[[127 111 138 128 124 121]
 [128 143 130 126 122 132]
 [125 132 106 135 136 131]] --> 135

[[130 140 142 151 130 140]
 [110 119 127 121 110 131]
 [118 135 136 129 122 138]] --> 129

[[128 112 135 113 110]
 [149 119 137 106 113]
 [137 123 119 105 126]] --> 119

[[152 114 120 136 146]
 [144 136 136 100 109]
 [116 111 116 127 123]] --> 116

[[133 110 124 137 113 135 107]
 [157 108 117 136 110 141 118]
 [131 122 131 112 118 106 116]] --> 118

[[134 118 125 119 125 136 136]
 [131 119 122 112 123 132 131]
 [126 132 102 116 127 141 105]] --> 127

[[139 106 125 132 121]
 [140 106 124 129 121]
 [137 106 123 122 124]] --> 123

[[145 118 118 124]
 [133 141 107 135]
 [116 137 120 135]] --> 137

[[123 153 136 139 139 132 132]
 [121 127 133 142 149 138 136]
 [123 127 137 139 147 147 132]] --> 147
---
[143 109 128 112 150] ans = 109

[[119 121 119 130]
 [115 128 137 124]
 [152 137 118 127]] ans = 115

[107 112 100 120 101 128] ans = 100

[151 120 144 122 140 103 125] ans = 103

[[155 112 118  99 148 128]
 [113 150 124 107 151 114]] ans = 99

[124 135 115 107 131] ans = 107

[148 148 144 116 104 151 122] ans = 104

[131 154 123 147 150 113 109] ans = 109

[[153 139 129 127]
 [118 122 122 123]] ans = 118
---
[[138 115 125 121 128 144]
 [120 151 126 132 128 127]] → 128

[[141 138 121 109 108 134 134]
 [146 146 133 105 106 112 137]] → 112

[[119 135 124 125]
 [129 136 130 152]] → 130

[[148 142 129 139 137 110]
 [154 129 127 126 136 151]] → 136

[[128 138 153 136 129 144 137]
 [129 115 110 135 134 119 123]] → 119

[[145 107 119 139 133 112]
 [140 136 117 107 111 118]] → 111

[[114 151 124 135 122]
 [122 113 127 143 121]] → 143

[[154 133 139 142 148 156]
 [147 111 147 103 144 106]] → 144

[[111 113 103 157 112]
 [133 157 109 118 123]] → 118

[[110 127 143 141 106]
 [117 107 138 132 117]] → 132
---
[[142 103 126 127 150 123 122 107 120 117]
 [142 103 121 123 148 131 126 105 123 127]
 [147 115 110 124 134 134 134 115 132 138]
 [131 109 134 126 143 123 119 114 118 117]
 [143 104 125 120 140 133 135 105 134 135]
 [128 148 122 128 123 135 139 142 140 139]
 [127 119 152 115 114 137 149 121 157 147]] ⇒ 127

[[130 132 123 121 141 140 140 125 113 122 133 137 144 121 140 138]
 [130 110 143 120 125 142 132 133 132 120 136 107 113 136 108 145]
 [118 130 115 133 129 131 135 137 119 122 124 109 125 124 121 120]
 [119 119 139 136 122 128 128 124 133 130 142 132 117 127 127 122]
 [119 133 140 128 125 129 141 124 130 141 144 123 125 126 122 114]
 [152 134 126 139 124 132 132 143 136 112 113 123 144 128 144 140]
 [124 153 127 108 107 135 137 129 116 108 130 134 128 150 139 133]] ⇒ 145

[[142 127 130 136 113 130 106 138 126 136 145 128 131]
 [127 118 124 142 129 121 120 142 142 123 120 139 131]
 [138 137 135 133 129 135 129 135 132 136 139 131 135]
 [136 126 132 134 126 132 122 133 129 135 137 132 130]
 [126 117 123 142 129 119 119 143 143 123 119 139 130]
 [124 135 132 122 141 135 149 119 126 129 125 128 128]
 [134 139 136 128 135 137 140 128 128 136 136 130 133]
 [142 135 136 129 122 137 122 129 122 140 147 127 132]
 [116 130 128 120 144 130 151 117 128 123 115 128 125]
 [115 128 127 123 144 127 149 120 132 121 112 130 126]
 [114 125 125 124 143 125 146 121 133 120 111 131 125]
 [143 139 137 127 121 139 124 129 121 141 149 125 132]] ⇒ 131

[[126 130 121 129 132 123 116 120 125 124 135 122 120 124 121 118]
 [123 129 124 122 133 132 132 141 121 126 134 123 135 147 124 120]
 [127 113 136 145 126 148 156 144 128 122 130 131 132 126 122 134]
 [123 137 115 129 143 133 126 110 126 123 147 117 119 126 126 127]
 [131 125 129 133 129 129 134 139 128 132 127 133 136 136 124 134]] ⇒ 120

[[123 121 113 129 126 124]
 [125 125 119 127 127 128]
 [130 122 111 151 127 137]
 [125 122 118 128 123 120]
 [129 121 115 140 125 137]
 [129 125 118 131 128 130]
 [126 124 118 125 118 117]
 [129 125 119 129 128 130]
 [127 125 124 125 127 130]
 [128 125 119 131 128 129]] ⇒ 128

[[138 131 125 121 136 131 124 126 116 123 130 126 121 127 139 130]
 [136 126 120 123 127 122 121 119 120 128 134 150 122 126 134 136]
 [138 131 122 121 122 123 119 122 120 120 134 149 125 123 130 137]
 [136 132 117 125 128 121 120 119 120 124 132 145 118 124 136 133]
 [136 123 129 118 135 128 118 123 117 132 134 131 127 122 137 126]] ⇒ 136

[[121 133 122 119 122 132 123 120 141 136 136 128 125 127]
 [138 129 136 120 135 124 117 126 141 137 130 130 126 132]
 [124 142 128 116 132 122 116 136 128 130 117 138 125 115]
 [124 142 129 116 132 122 116 137 128 130 117 138 125 115]
 [130 131 122 129 110 134 119 131 123 125 142 135 124 142]
 [134 124 117 113 126 146 118 124 115 124 121 139 126 129]
 [140 122 136 122 134 131 127 132 128 127 137 136 138 122]
 [134 132 127 134 113 131 122 130 129 134 138 140 124 143]
 [121 130 125 123 123 134 151 125 124 149 121 134 123 135]
 [141 121 136 122 134 134 129 133 126 126 136 137 137 123]
 [122 132 121 117 122 133 123 120 138 135 134 129 125 127]] ⇒ 132
---
[[120 126 115 155 142 109]
 [114 131 144 112 138 128]
 [151 103 130 125 112 142]] Out: 103

[[110 143 120 108 125 105]
 [107 134 156 132 121 135]] Out: 134

[128 139 133 154 132 140] Out: 139

[135 112 130 157  99 134] Out: 112

[121 148 142 101 130 114] Out: 148

[118 129 108 151 116 147] Out: 129

[128 129 127 116 143 100] Out: 129
---
[[133 118 110 136]
 [150 121 131 116]] ==> 136

[[131 126 124 131 110 139]
 [131 129 128 129 158 128]
 [127 129 128 127 133 140]] ==> 128

[[157 135 103 124]
 [130 115 135 121]
 [147 120 121 128]] ==> 121

[[134 135 130 125 129 136 138]
 [130 134 128 142 125 115 107]
 [138 143 123 140 133 107 106]] ==> 107

[[133 132 132 125 112 151]
 [130 129 129 128 123 135]
 [134 133 132 124 110 152]] ==> 135

[[145 147 107 137 133]
 [153 149 102 140 129]
 [153 150 102 139 133]] ==> 129

[[120 125 132 127 130 124 127]
 [127 129 130 130 128 107 129]
 [125 129 129 129 126 126 126]] ==> 129

[[116 151 143 135 135]
 [154 113 120 131 132]
 [149 110 123 125 118]] ==> 132
---
[149 145 105 152 119] gives 145

[[127 128 125 140]
 [132 129 131 155]] gives 129

[[112 130 110 148 145]
 [111 147 114 136 132]
 [120 157 124 132 114]] gives 157

[[114 131 142 135 128]
 [140 107 115 126 123]] gives 107

[117 153 139 133 157 147] gives 153

[127 127 129 110 153 108] gives 127
---
Input: [132 125 125 127 104]
Output: 125

Input:
[[149 113 138 126 123 137]
 [110 133 154 100 126 148]]
Output: 138

Input: [145 114 109 152 123 121]
Output: 109

Input:
[[137 115 138 131 121 124 129]
 [119 138 118 140 122 129 140]
 [121 138 125 125 136 106 125]]
Output: 138

Input: [148 114 128 133 155 114]
Output: 128

Input:
[[124 140 120 126 137 131]
 [127 123 137 101 123 143]
 [138 153  99 135 146 135]]
Output: 120

Input: [139 128 114 151 132]
Output: 114

Input: [117 101 135 145 131 127]
Output: 135

Input:
[[128 122 132 128]
 [104 128 124 125]
 [129 125 124 121]]
Output: 132
---
[[116 116 125 120 126]
 [149 140 153 100 124]
 [126 107 105 100 153]] => 116, 153

[[136 102 125 143]
 [117 118 127 142]] => 136, 142

[[135 140 118 149 121]
 [140 133 120 150 122]
 [115 145 110 142 110]] => 135, 110

[[141 152 133 158]
 [118 131 151 153]
 [124 144 128 117]] => 141, 117

[[149 154 108 130]
 [152 147 108 130]
 [104 104 150 121]] => 149, 121

[105 132 118 134 138 111 121] => 105, 121
